Below is a small trained network, with its code and all its weights. Each question gives an input and a class and asks what happens when units are switched off, that is, made to give their printed mean instead of their output.

import numpy as np


def w(rows, s, z=0):
    codes = np.array(rows[::2]) - 128.0
    scale = np.full(codes.shape[1], s)
    scale[-1] = z or s
    return codes * scale


def f(y):
    return np.maximum(y, 0)


def log_softmax(a):
    a = a - a.max(-1, keepdims=True)
    return a - np.log(np.exp(a).sum(-1, keepdims=True))


def net(x, mask):
    res = np.array(x, float).reshape(1, 6) / 4 @ E
    y = f(res @ A[0][:, :-1].T + A[0][:, -1])
    res = res + np.where(mask, y, B[0][:, -1]) @ B[0][:, :-1]
    return log_softmax(res[-1] @ U[:, :-1].T + U[:, -1])


A, B = {}, {}
E = w([
[135,254,122,156,83,112],'x0',
[200,166,250,100,224,79],'x1',
[12,131,116,242,189,76],'x2',
[160,87,56,180,126,111],'x3',
[80,137,70,40,134,17],'x4',
[85,174,138,71,154,167],'x5',
],0.0071)
A[0] = w([
[83,31,21,153,160,30,210],'neuron 0',
[177,230,163,166,101,87,174],'neuron 1',
[170,210,203,105,199,104,160],'neuron 2',
[163,72,33,64,33,171,205],'neuron 3',
[57,132,83,255,125,75,253],'neuron 4',
[188,54,237,111,197,183,189],'neuron 5',
[246,4,158,104,135,199,160],'neuron 6',
[147,108,44,102,75,112,142],'neuron 7',
[142,177,141,227,90,202,191],'neuron 8',
[125,213,185,25,123,144,181],'neuron 9',
],0.0065,0.0049)
B[0] = w([
[97,116,38,186,161,58,244],'neuron 0',
[129,254,192,120,104,165,198],'neuron 1',
[117,174,216,118,212,168,210],'neuron 2',
[201,103,74,135,35,136,242],'neuron 3',
[46,176,78,172,151,119,254],'neuron 4',
[164,106,185,148,164,103,228],'neuron 5',
[237,70,188,197,102,90,228],'neuron 6',
[158,118,41,125,69,122,185],'neuron 7',
[89,155,190,181,107,203,212],'neuron 8',
[186,163,184,33,148,127,210],'neuron 9',
],0.0077,0.0082)
U = w([
[53,99,85,169,91,254,148],'0',
[116,206,146,163,105,197,107],'1',
[141,166,170,17,198,168,144],'2',
[158,148,88,32,46,148,175],'3',
[204,49,178,188,112,130,141],'4',
[165,91,38,156,69,100,99],'5',
[58,130,75,158,188,29,147],'6',
[108,85,106,88,136,171,1],'7',
],0.0086,0.0047)

Each question gives the input, the list of numbers given to net, and the class t.
The units are the neurons (one row each of A and B). Each row of codes is followed by its name. A weight is (code - 128) times the scale printed after its matrix; where a second scale follows, it is the last column's (A, B and U).
mask holds one flag per neuron, in row order. A switched-off neuron (its flag False) gives its mean, the last column of its row in B, instead of its output. The means were averaged over made-up inputs and are rounded, as every weight is.
A unit's drop is (log p(t) with every unit on - log p(t) with that unit switched off) / (log p(t) with every unit on - log p(t) with every unit switched off).
The circuit of an input: a set's keep is (log p(t) with only the set's units on - log p(t) with every unit switched off) / (log p(t) with every unit on - log p(t) with every unit switched off). Starting from all 10 units, units are removed one at a time, each time the one whose removal leaves the highest keep (on an exact tie, the one counted first), for as long as the keep stays at least 0.8.
units of the circuit, in order: the units of the circuit, biggest drop first
most important unit: the unit with the biggest drop
top k neurons: the k neurons with the biggest drops, biggest first
drop of u: that unit's drop, to one decimal
input [-1,-1,-7,-4,-6,5], class 4: most important unit => neuron 6
input [6,6,-6,7,8,0], class 2: units of the circuit, in order => [neuron 2; neuron 9]
input [-2,-5,-2,-6,-6,-1], class 4: units of the circuit, in order => [neuron 6; neuron 4]
input [-8,1,-1,5,6,5], class 5: top 3 neurons => [neuron 4; neuron 2; neuron 3]
input [0,7,0,6,-3,6], class 2: top 2 neurons => [neuron 2; neuron 3]
input [0,-4,4,2,-4,-7], class 0: top 4 neurons => [neuron 8; neuron 5; neuron 6; neuron 9]
input [2,6,-6,0,-3,-1], class 2: top 4 neurons => [neuron 2; neuron 9; neuron 3; neuron 1]
input [3,-4,-1,-6,-3,7], class 2: units of the circuit, in order => [neuron 9; neuron 4]
input [2,3,-8,-5,2,-7], class 2: units of the circuit, in order => [neuron 9; neuron 2]
input [-2,-7,1,0,4,7], class 5: units of the circuit, in order => [neuron 3; neuron 2; neuron 0]
input [-6,-3,3,1,1,-3], class 6: top 2 neurons => [neuron 0; neuron 4]
input [-5,5,2,4,3,-5], class 6: top 2 neurons => [neuron 0; neuron 3]
input [-7,0,6,2,-4,6], class 6: drop of neuron 4 => 0.1
input [-8,0,-4,5,5,1], class 5: most important unit => neuron 0
input [-7,-2,8,3,-7,-7], class 6: drop of neuron 4 => 0.3
input [6,2,-4,-1,2,1], class 2: drop of neuron 8 => 0.0
